Below are the code and all the weights of a small trained network. Each question names an input and a class and asks about switching units off, where a switched-off unit gives its printed mean instead of its output.

import numpy as np


def w(rows, s, z=0):
    codes = np.array(rows[::2]) - 128.0
    scale = np.full(codes.shape[1], s)
    scale[-1] = z or s
    return codes * scale


def norm(h):
    return h / np.sqrt((h * h).mean(-1, keepdims=True) + 1e-5)


def f(y):
    return np.maximum(y, 0)


def log_softmax(a):
    a = a - a.max(-1, keepdims=True)
    return a - np.log(np.exp(a).sum(-1, keepdims=True))


def net(x, mask):
    res = np.array(x, float).reshape(1, 4) / 4 @ E
    u = 0
    for l in range(2):
        y = f(norm(res) @ A[l][:, :-1].T + A[l][:, -1])
        res = res + np.where(mask[u : u + 4], y, B[l][:, -1]) @ B[l][:, :-1]
        u += 4
    return log_softmax(norm(res)[-1] @ U[:, :-1].T + U[:, -1])


A, B = {}, {}
E = w([
[148,100,127,131,180,141,118,116,183],'x0',
[108,91,157,164,106,233,218,175,131],'x1',
[255,103,126,37,43,140,132,154,120],'x2',
[89,158,210,25,108,61,163,242,232],'x3',
],0.0076)
A[0] = w([
[254,119,79,79,82,144,147,204,132,6],'0.n1',
[147,150,178,197,93,249,174,135,146,79],'0.n2',
[62,207,155,208,154,134,136,114,169,75],'0.n3',
[112,104,208,168,89,204,224,118,184,22],'0.n4',
],0.0069,0.0019)
B[0] = w([
[46,206,38,154,171,167,178,149,109,254],'0.n1',
[158,116,135,117,115,61,175,55,118,244],'0.n2',
[177,146,73,145,95,180,186,157,128,232],'0.n3',
[90,73,125,72,103,4,122,135,64,239],'0.n4',
],0.011,0.0049)
A[1] = w([
[124,231,111,118,142,73,59,93,158,5],'1.n1',
[58,122,129,98,67,156,92,45,53,177],'1.n2',
[54,127,207,45,90,127,116,254,188,102],'1.n3',
[87,148,155,203,174,135,179,170,132,33],'1.n4',
],0.0076,0.0026)
B[1] = w([
[84,157,165,125,200,92,138,183,40,200],'1.n1',
[154,88,220,123,166,183,108,138,116,221],'1.n2',
[207,99,209,153,56,159,2,101,163,255],'1.n3',
[150,248,66,184,95,218,201,182,92,166],'1.n4',
],0.0098,0.0061)
U = w([
[163,58,208,190,69,199,39,82,186,250],'0',
[98,66,215,113,210,32,162,189,108,105],'1',
[70,157,64,147,101,232,165,253,182,4],'2',
],0.0069,0.0027)

Each question gives the input, the list of numbers given to net, and the class t.
The units are the neurons (one row each of A and B). Each row of codes is followed by its name. A weight is (code - 128) times the scale printed after its matrix; where a second scale follows, it is the last column's (A, B and U).
mask holds one flag per neuron, layer by layer. A switched-off neuron (its flag False) gives its mean, the last column of its row in B, instead of its output. The means were averaged over made-up inputs and are rounded, as every weight is.
A unit's drop is (log p(t) with every unit on - log p(t) with that unit switched off) / (log p(t) with every unit on - log p(t) with every unit switched off).
The circuit of an input: a set's keep is (log p(t) with only the set's units on - log p(t) with every unit switched off) / (log p(t) with every unit on - log p(t) with every unit switched off). Starting from all 8 units, units are removed one at a time, each time the one whose removal leaves the highest keep (on an exact tie, the one counted first), for as long as the keep stays at least 0.8.
circuit, biggest first: the units of the circuit, biggest drop first
unit that matters most: the unit with the biggest drop
k most important neurons: the k neurons with the biggest drops, biggest first
k most important neurons of layer l: the k neurons of layer l with the biggest drops, biggest first
drop of u: that unit's drop, to one decimal
input [-7,0,5,7], class 0: 2 most important neurons -> 1.n3; 0.n3
input [3,7,5,4], class 1: 3 most important neurons of layer 0 -> 0.n4; 0.n2; 0.n1
input [-6,-5,2,6], class 0: circuit, biggest first -> 1.n3
input [-1,-5,-6,3], class 2: 3 most important neurons of layer 0 -> 0.n3; 0.n4; 0.n2
input [7,0,-4,-3], class 2: circuit, biggest first -> 1.n3; 1.n4
input [-8,-5,6,1], class 2: 2 most important neurons -> 0.n1; 0.n4
input [7,2,7,4], class 2: 2 most important neurons -> 0.n1; 1.n2
input [4,-6,-7,1], class 2: 4 most important neurons -> 0.n3; 0.n4; 1.n4; 0.n2
input [-7,-5,-7,8], class 0: circuit, biggest first -> 1.n3; 0.n1
input [1,6,-2,-4], class 1: 2 most important neurons -> 1.n3; 0.n4
input [3,-1,3,5], class 0: 2 most important neurons -> 1.n3; 0.n3
input [-2,-4,8,-4], class 2: 2 most important neurons -> 0.n1; 1.n3
input [2,2,-6,4], class 2: 3 most important neurons -> 0.n3; 1.n4; 1.n2
input [7,4,-2,4], class 0: 2 most important neurons -> 1.n3; 0.n1
input [-3,4,1,4], class 0: circuit, biggest first -> 1.n3
input [-7,2,5,-4], class 2: 3 most important neurons -> 0.n1; 1.n3; 0.n4
input [3,3,2,4], class 0: 3 most important neurons -> 1.n3; 1.n1; 0.n3
input [-3,7,2,-6], class 1: circuit, biggest first -> 1.n3; 0.n2
input [4,8,-2,-5], class 1: 3 most important neurons -> 0.n4; 1.n3; 0.n2
input [-1,-3,-5,2], class 2: unit that matters most -> 0.n3
input [-3,6,4,-1], class 1: 3 most important neurons of layer 0 -> 0.n4; 0.n2; 0.n3
input [-4,6,-4,-1], class 1: 3 most important neurons of layer 0 -> 0.n4; 0.n2; 0.n1
input [-3,7,2,2], class 1: drop of 0.n4 -> 0.4
